Here is a tiny trained network, its code and every weight. The questions are about switching its units off for an input and a class, where a switched-off unit gives its printed mean instead of its output.

import numpy as np


def w(rows, s, z=0):
    codes = np.array(rows[::2]) - 128.0
    scale = np.full(codes.shape[1], s)
    scale[-1] = z or s
    return codes * scale


def f(y):
    return np.maximum(y, 0)


def log_softmax(a):
    a = a - a.max(-1, keepdims=True)
    return a - np.log(np.exp(a).sum(-1, keepdims=True))


def net(x, mask):
    res = np.array(x, float).reshape(1, 6) / 4 @ E
    y = f(res @ A[0][:, :-1].T + A[0][:, -1])
    res = res + np.where(mask, y, B[0][:, -1]) @ B[0][:, :-1]
    return log_softmax(res[-1] @ U[:, :-1].T + U[:, -1])


A, B = {}, {}
E = w([
[130,128,127,129,129,128,129],'x0',
[50,210,84,138,243,59,202],'x1',
[97,215,172,186,52,41,67],'x2',
[115,38,152,128,74,37,230],'x3',
[52,62,3,164,103,104,53],'x4',
[127,127,128,128,128,128,127],'x5',
],0.0049)
A[0] = w([
[116,105,99,134,135,127,117,73],'N1',
[145,69,94,113,190,191,169,21],'N2',
[107,94,120,130,106,102,146,101],'N3',
[103,187,163,140,79,57,88,40],'N4',
[118,134,121,128,148,106,140,71],'N5',
[134,128,123,133,126,129,131,95],'N6',
[181,55,176,125,28,208,79,86],'N7',
[128,181,113,119,166,185,62,60],'N8',
[115,180,155,137,87,71,91,41],'N9',
[121,157,122,130,138,167,105,73],'N10',
[131,161,113,127,146,165,95,61],'N11',
[124,159,137,125,122,119,102,100],'N12',
[101,103,79,130,125,112,102,50],'N13',
[91,89,16,133,109,102,78,22],'N14',
[122,109,124,112,140,138,136,69],'N15',
[126,135,109,124,132,113,133,22],'N16',
[108,161,106,131,155,116,160,113],'N17',
[136,162,115,129,152,167,90,45],'N18',
[105,172,98,125,181,99,162,126],'N19',
[132,166,115,130,150,171,88,55],'N20',
[134,83,107,116,174,183,162,19],'N21',
[123,151,127,124,138,155,102,68],'N22',
[123,109,116,131,165,149,148,59],'N23',
[166,182,250,112,152,160,199,32],'N24',
[99,97,45,131,117,106,90,47],'N25',
[115,156,102,132,177,100,160,116],'N26',
[122,87,143,116,94,84,188,28],'N27',
[138,88,107,117,162,172,155,19],'N28',
[125,62,144,128,93,54,198,56],'N29',
[125,155,107,135,150,107,144,27],'N30',
[105,166,96,131,180,102,172,111],'N31',
[129,159,124,123,153,163,83,66],'N32',
[104,156,108,126,181,92,154,129],'N33',
[115,162,131,133,92,92,103,37],'N34',
[138,123,136,123,101,137,106,79],'N35',
[126,98,112,119,140,159,151,40],'N36',
[127,104,134,135,112,106,164,36],'N37',
[155,155,193,120,140,136,154,1],'N38',
],0.012,0.0014)
B[0] = w([
[133,138,116,129,129,150,138,149],'N1',
[119,156,167,126,33,130,146,186],'N2',
[128,115,145,137,159,121,157,157],'N3',
[119,149,166,118,35,135,144,193],'N4',
[129,119,122,128,127,119,105,146],'N5',
[123,125,129,132,128,131,127,128],'N6',
[123,113,69,126,135,77,4,255],'N7',
[133,102,165,126,176,83,175,188],'N8',
[119,140,155,126,47,135,145,181],'N9',
[129,116,144,130,149,106,151,155],'N10',
[126,115,146,132,157,101,156,161],'N11',
[122,131,148,126,106,126,143,150],'N12',
[137,139,108,126,145,170,143,167],'N13',
[139,147,91,133,169,218,148,209],'N14',
[125,136,137,130,106,125,135,140],'N15',
[125,123,117,131,130,133,117,135],'N16',
[133,114,113,125,126,114,86,166],'N17',
[127,113,150,131,159,100,160,163],'N18',
[130,112,100,125,129,103,66,187],'N19',
[121,109,151,128,162,100,160,167],'N20',
[121,151,158,129,55,129,141,172],'N21',
[132,116,143,127,144,112,147,150],'N22',
[122,139,145,125,93,126,131,149],'N23',
[133,145,67,140,169,237,158,224],'N24',
[139,143,97,132,156,192,149,189],'N25',
[133,117,105,124,126,108,76,176],'N26',
[127,110,162,134,180,91,166,171],'N27',
[115,147,155,131,70,127,137,163],'N28',
[135,112,177,120,197,70,180,192],'N29',
[126,116,119,122,127,117,98,151],'N30',
[130,115,103,128,127,106,62,185],'N31',
[131,116,146,126,157,95,161,165],'N32',
[135,116,109,131,128,106,68,181],'N33',
[126,147,144,122,79,132,138,162],'N34',
[124,125,115,121,120,120,103,153],'N35',
[120,140,150,127,92,125,135,150],'N36',
[123,116,146,129,155,111,150,149],'N37',
[129,137,98,131,148,183,147,171],'N38',
],0.033,0.009)
U = w([
[131,94,68,118,120,84,22,252],'0',
[153,161,66,148,161,239,165,86],'1',
[132,78,190,128,186,60,194,76],'2',
[97,178,176,115,2,132,144,169],'3',
],0.0087,0.00019)

Each question gives the input, the list of numbers given to net, and the class t.
The units are the neurons (one row each of A and B). Each row of codes is followed by its name. A weight is (code - 128) times the scale printed after its matrix; where a second scale follows, it is the last column's (A, B and U).
mask holds one flag per neuron, in row order. A switched-off neuron (its flag False) gives its mean, the last column of its row in B, instead of its output. The means were averaged over made-up inputs and are rounded, as every weight is.
A unit's drop is (log p(t) with every unit on - log p(t) with that unit switched off) / (log p(t) with every unit on - log p(t) with every unit switched off).
The circuit of an input: a set's keep is (log p(t) with only the set's units on - log p(t) with every unit switched off) / (log p(t) with every unit on - log p(t) with every unit switched off). Starting from the 12 units with the biggest drops (on a tie, the unit counted first), units are removed one at a time, each time the one whose removal leaves the highest keep (on an exact tie, the one counted first), for as long as the keep stays at least 0.8.
circuit, biggest first: the units of the circuit, biggest drop first
unit that matters most: the unit with the biggest drop
top k neurons: the k neurons with the biggest drops, biggest first
drop when u is switched off: that unit's drop, to one decimal
input [-1,-5,-2,8,8,-1], class 1: circuit, biggest first	(N14)
input [8,3,6,4,6,-7], class 1: top 3 neurons	(N14, N25, N2)
input [-3,-3,8,2,7,-2], class 3: top 3 neurons	(N4, N24, N9)
input [-8,-4,8,-3,7,-2], class 3: top 2 neurons	(N4, N24)
input [-2,-2,-7,6,-5,-6], class 3: top 3 neurons	(N2, N21, N28)
input [3,3,1,7,-7,-7], class 1: top 3 neurons	(N24, N38, N8)
input [5,4,-6,2,2,0], class 3: top 2 neurons	(N7, N2)
input [4,-7,1,8,3,-4], class 2: top 3 neurons	(N29, N27, N3)
input [0,-5,-7,6,-6,0], class 3: top 2 neurons	(N2, N21)
input [5,5,0,3,8,-7], class 1: top 2 neurons	(N14, N7)
input [0,-3,-1,8,7,7], class 2: top 4 neurons	(N29, N24, N27, N3)
input [6,7,-3,6,-4,5], class 0: top 2 neurons	(N31, N19)
input [-3,0,-4,-6,4,-1], class 2: top 2 neurons	(N24, N8)
input [-5,8,-5,-8,-4,-2], class 0: circuit, biggest first	(N19)
input [6,3,-1,2,4,8], class 1: top 2 neurons	(N7, N14)
input [-3,-5,-1,5,6,-8], class 1: top 2 neurons	(N14, N25)
input [-2,4,7,-1,1,-5], class 3: drop when N4 is switched off	0.1
input [4,-4,-3,6,-3,-4], class 2: drop when N5 is switched off	0.0
input [6,-3,-8,5,-4,-8], class 3: drop when N2 is switched off	0.1
input [-3,3,4,-3,-5,2], class 1: unit that matters most	N24
input [1,-3,6,-5,0,-1], class 3: drop when N4 is switched off	0.7
